Here is a tiny trained network, its code and every weight. The questions are about switching its units off for an input and a class, where a switched-off unit gives its printed mean instead of its output.

import numpy as np


def w(rows, s, z=0):
    codes = np.array(rows[::2]) - 128.0
    scale = np.full(codes.shape[1], s)
    scale[-1] = z or s
    return codes * scale


def f(y):
    return np.maximum(y, 0)


def log_softmax(a):
    a = a - a.max(-1, keepdims=True)
    return a - np.log(np.exp(a).sum(-1, keepdims=True))


def net(x, mask):
    res = np.array(x, float).reshape(1, 7) / 4 @ E
    y = f(res @ A[0][:, :-1].T + A[0][:, -1])
    res = res + np.where(mask, y, B[0][:, -1]) @ B[0][:, :-1]
    return log_softmax(res[-1] @ U[:, :-1].T + U[:, -1])


A, B = {}, {}
E = w([
[161,73,48],'x0',
[126,129,128],'x1',
[127,127,126],'x2',
[128,126,126],'x3',
[108,219,60],'x4',
[128,127,129],'x5',
[2,82,92],'x6',
],0.0076)
A[0] = w([
[235,165,127,127],'neuron 0',
[102,105,102,20],'neuron 1',
[117,167,89,16],'neuron 2',
[145,109,49,184],'neuron 3',
[150,57,252,90],'neuron 4',
[118,158,216,189],'neuron 5',
[117,200,87,40],'neuron 6',
[107,174,75,51],'neuron 7',
[70,108,100,16],'neuron 8',
[133,67,161,23],'neuron 9',
[103,195,166,130],'neuron 10',
[249,171,154,7],'neuron 11',
[153,82,175,44],'neuron 12',
[56,94,102,198],'neuron 13',
[42,119,167,150],'neuron 14',
[162,30,140,58],'neuron 15',
[135,171,96,26],'neuron 16',
[128,91,159,36],'neuron 17',
[124,155,109,34],'neuron 18',
[204,151,153,29],'neuron 19',
[153,93,84,255],'neuron 20',
[131,172,98,71],'neuron 21',
[100,202,128,21],'neuron 22',
[126,166,81,13],'neuron 23',
[152,192,81,60],'neuron 24',
[149,108,93,34],'neuron 25',
[79,147,167,143],'neuron 26',
[173,137,146,168],'neuron 27',
[137,80,46,82],'neuron 28',
],0.013,0.0063)
B[0] = w([
[102,170,187,242],'neuron 0',
[9,30,186,134],'neuron 1',
[41,60,71,137],'neuron 2',
[172,217,147,222],'neuron 3',
[101,130,19,242],'neuron 4',
[195,201,45,242],'neuron 5',
[107,81,92,161],'neuron 6',
[70,32,82,155],'neuron 7',
[31,191,201,151],'neuron 8',
[23,125,34,150],'neuron 9',
[162,193,43,191],'neuron 10',
[15,129,198,213],'neuron 11',
[56,75,49,159],'neuron 12',
[136,197,218,243],'neuron 13',
[140,203,161,218],'neuron 14',
[67,172,63,184],'neuron 15',
[51,17,54,140],'neuron 16',
[1,7,57,140],'neuron 17',
[69,115,83,130],'neuron 18',
[26,194,197,174],'neuron 19',
[196,211,93,254],'neuron 20',
[64,33,60,150],'neuron 21',
[142,149,100,151],'neuron 22',
[49,86,53,139],'neuron 23',
[62,59,76,172],'neuron 24',
[239,248,31,134],'neuron 25',
[157,177,137,186],'neuron 26',
[159,166,185,200],'neuron 27',
[132,253,132,185],'neuron 28',
],0.0082,0.0067)
U = w([
[27,120,249,81],'0',
[30,61,49,79],'1',
[156,126,141,254],'2',
[149,124,147,245],'3',
[156,125,136,229],'4',
[182,171,101,1],'5',
[145,108,144,243],'6',
[208,54,199,46],'7',
],0.011,0.0088)

Each question gives the input, the list of numbers given to net, and the class t.
The units are the neurons (one row each of A and B). Each row of codes is followed by its name. A weight is (code - 128) times the scale printed after its matrix; where a second scale follows, it is the last column's (A, B and U).
mask holds one flag per neuron, in row order. A switched-off neuron (its flag False) gives its mean, the last column of its row in B, instead of its output. The means were averaged over made-up inputs and are rounded, as every weight is.
A unit's drop is (log p(t) with every unit on - log p(t) with that unit switched off) / (log p(t) with every unit on - log p(t) with every unit switched off).
The circuit of an input: a set's keep is (log p(t) with only the set's units on - log p(t) with every unit switched off) / (log p(t) with every unit on - log p(t) with every unit switched off). Starting from the 12 units with the biggest drops (on a tie, the unit counted first), units are removed one at a time, each time the one whose removal leaves the highest keep (on an exact tie, the one counted first), for as long as the keep stays at least 0.8.
circuit, biggest first: the units of the circuit, biggest drop first
top k neurons: the k neurons with the biggest drops, biggest first
drop of u: that unit's drop, to one decimal
input [-1,-2,-6,2,-1,7,-7], class 0: top 3 neurons	(neuron 11; neuron 19; neuron 0)
input [-8,-2,-1,0,4,4,6], class 5: circuit, biggest first	(neuron 10; neuron 5)
input [-6,0,0,7,4,-1,-7], class 0: circuit, biggest first	(neuron 11)
input [8,-3,0,-7,-6,0,-1], class 5: top 2 neurons	(neuron 20; neuron 28)
input [8,-4,6,0,-7,-2,4], class 5: circuit, biggest first	(neuron 20; neuron 28)
input [0,2,-4,3,4,0,5], class 0: top 2 neurons	(neuron 5; neuron 13)
input [-1,-6,-6,2,-5,2,-6], class 0: top 4 neurons	(neuron 11; neuron 19; neuron 0; neuron 10)
input [-2,7,-4,5,6,4,7], class 0: top 2 neurons	(neuron 13; neuron 8)
input [1,-5,3,-2,-5,-6,-6], class 0: circuit, biggest first	(neuron 11; neuron 19)
input [-4,-1,1,0,-5,-2,-7], class 0: top 4 neurons	(neuron 11; neuron 19; neuron 0; neuron 20)
input [0,-7,-3,3,-7,-4,3], class 1: circuit, biggest first	(neuron 4; neuron 9)
input [-1,-1,5,5,8,4,8], class 0: top 4 neurons	(neuron 13; neuron 8; neuron 4; neuron 14)
input [-7,-3,2,-3,-6,3,-1], class 5: top 2 neurons	(neuron 5; neuron 4)
input [-8,-4,2,-4,6,3,5], class 5: circuit, biggest first	(neuron 10)
input [-2,4,1,5,3,7,-7], class 0: circuit, biggest first	(neuron 11; neuron 19)
input [8,5,6,5,-2,7,-3], class 5: circuit, biggest first	(neuron 20; neuron 28)
input [8,3,-3,0,1,-2,7], class 5: top 3 neurons	(neuron 20; neuron 28; neuron 3)
input [-7,0,5,-1,-6,4,0], class 5: drop of neuron 4	0.2
input [-5,-4,6,3,3,-4,-7], class 0: drop of neuron 11	0.6
input [-2,-4,3,-3,-4,-2,-6], class 0: circuit, biggest first	(neuron 11)
input [0,2,-1,-5,-7,2,1], class 1: drop of neuron 4	0.2
input [-1,8,-8,-8,8,0,0], class 1: drop of neuron 8	0.0
